Below is a small trained network, with its code and all its weights. Each question gives an input and a class and asks what happens when units are switched off, that is, made to give their printed mean instead of their output.

import numpy as np


def w(rows, s, z=0):
    codes = np.array(rows[::2]) - 128.0
    scale = np.full(codes.shape[1], s)
    scale[-1] = z or s
    return codes * scale


def f(y):
    return np.maximum(y, 0)


def log_softmax(a):
    a = a - a.max(-1, keepdims=True)
    return a - np.log(np.exp(a).sum(-1, keepdims=True))


def net(x, mask):
    res = np.array(x, float).reshape(1, 4) / 4 @ E
    y = f(res @ A[0][:, :-1].T + A[0][:, -1])
    res = res + np.where(mask, y, B[0][:, -1]) @ B[0][:, :-1]
    return log_softmax(res[-1] @ U[:, :-1].T + U[:, -1])


A, B = {}, {}
E = w([
[46,137,121,102,167],'x0',
[206,226,88,112,204],'x1',
[56,196,108,162,113],'x2',
[136,105,4,213,69],'x3',
],0.012)
A[0] = w([
[98,3,120,137,88,133],'neuron 0',
[133,122,169,101,169,253],'neuron 1',
[182,138,172,98,193,60],'neuron 2',
[179,115,124,154,63,178],'neuron 3',
[81,87,210,115,101,80],'neuron 4',
[123,84,181,117,115,41],'neuron 5',
[79,215,171,122,146,137],'neuron 6',
],0.024,0.0054)
B[0] = w([
[58,44,81,114,40,254],'neuron 0',
[148,97,132,57,211,229],'neuron 1',
[185,125,67,5,110,248],'neuron 2',
[207,158,130,211,90,211],'neuron 3',
[125,135,254,182,183,230],'neuron 4',
[149,127,218,129,91,186],'neuron 5',
[66,240,132,135,82,223],'neuron 6',
],0.021,0.022)
U = w([
[93,103,7,158,136,227],'0',
[124,96,142,124,106,6],'1',
[118,37,78,121,174,2],'2',
[106,85,232,94,123,253],'3',
[186,139,112,49,150,109],'4',
[59,205,121,123,119,148],'5',
[121,33,136,172,27,122],'6',
[220,135,86,203,96,159],'7',
],0.011,0.0051)

Each question gives the input, the list of numbers given to net, and the class t.
The units are the neurons (one row each of A and B). Each row of codes is followed by its name. A weight is (code - 128) times the scale printed after its matrix; where a second scale follows, it is the last column's (A, B and U).
mask holds one flag per neuron, in row order. A switched-off neuron (its flag False) gives its mean, the last column of its row in B, instead of its output. The means were averaged over made-up inputs and are rounded, as every weight is.
A unit's drop is (log p(t) with every unit on - log p(t) with that unit switched off) / (log p(t) with every unit on - log p(t) with every unit switched off).
The circuit of an input: a set's keep is (log p(t) with only the set's units on - log p(t) with every unit switched off) / (log p(t) with every unit on - log p(t) with every unit switched off). Starting from all 7 units, units are removed one at a time, each time the one whose removal leaves the highest keep (on an exact tie, the one counted first), for as long as the keep stays at least 0.8.
units of the circuit, in order: the units of the circuit, biggest drop first
top k neurons: the k neurons with the biggest drops, biggest first
drop when u is switched off: that unit's drop, to one decimal
input [3,6,-5,6], class 7: units of the circuit, in order => (neuron 0; neuron 1)
input [-7,1,0,6], class 7: units of the circuit, in order => (neuron 3)
input [-1,1,-3,1], class 7: units of the circuit, in order => (neuron 0; neuron 2; neuron 1; neuron 4)
input [-2,5,1,2], class 7: units of the circuit, in order => (neuron 0; neuron 1)
input [-7,4,2,0], class 7: units of the circuit, in order => (neuron 1; neuron 0)
input [-1,6,-6,4], class 7: top 2 neurons => (neuron 1; neuron 3)
input [-6,-7,-3,-3], class 6: top 2 neurons => (neuron 0; neuron 3)
input [-6,0,-3,0], class 7: top 2 neurons => (neuron 0; neuron 3)
input [7,0,-4,2], class 2: top 4 neurons => (neuron 6; neuron 3; neuron 4; neuron 5)
input [5,3,0,7], class 0: top 3 neurons => (neuron 4; neuron 3; neuron 5)
input [-2,2,-5,4], class 7: top 2 neurons => (neuron 0; neuron 3)
input [-2,-4,-2,-1], class 6: top 2 neurons => (neuron 0; neuron 1)
input [8,5,-5,7], class 0: top 4 neurons => (neuron 4; neuron 3; neuron 2; neuron 6)
input [3,2,-7,-8], class 4: units of the circuit, in order => (neuron 2)
input [8,-6,7,-2], class 5: top 2 neurons => (neuron 6; neuron 1)
input [-6,4,-2,1], class 7: top 2 neurons => (neuron 3; neuron 1)
input [8,-3,-2,4], class 6: drop when neuron 5 is switched off => 0.0
input [4,1,5,-8], class 5: drop when neuron 6 is switched off => 3.1
input [6,-2,6,-8], class 5: drop when neuron 6 is switched off => 4.4
input [3,0,-8,-8], class 4: drop when neuron 2 is switched off => 3.8
input [-4,5,3,-5], class 4: top neuron => (neuron 2)
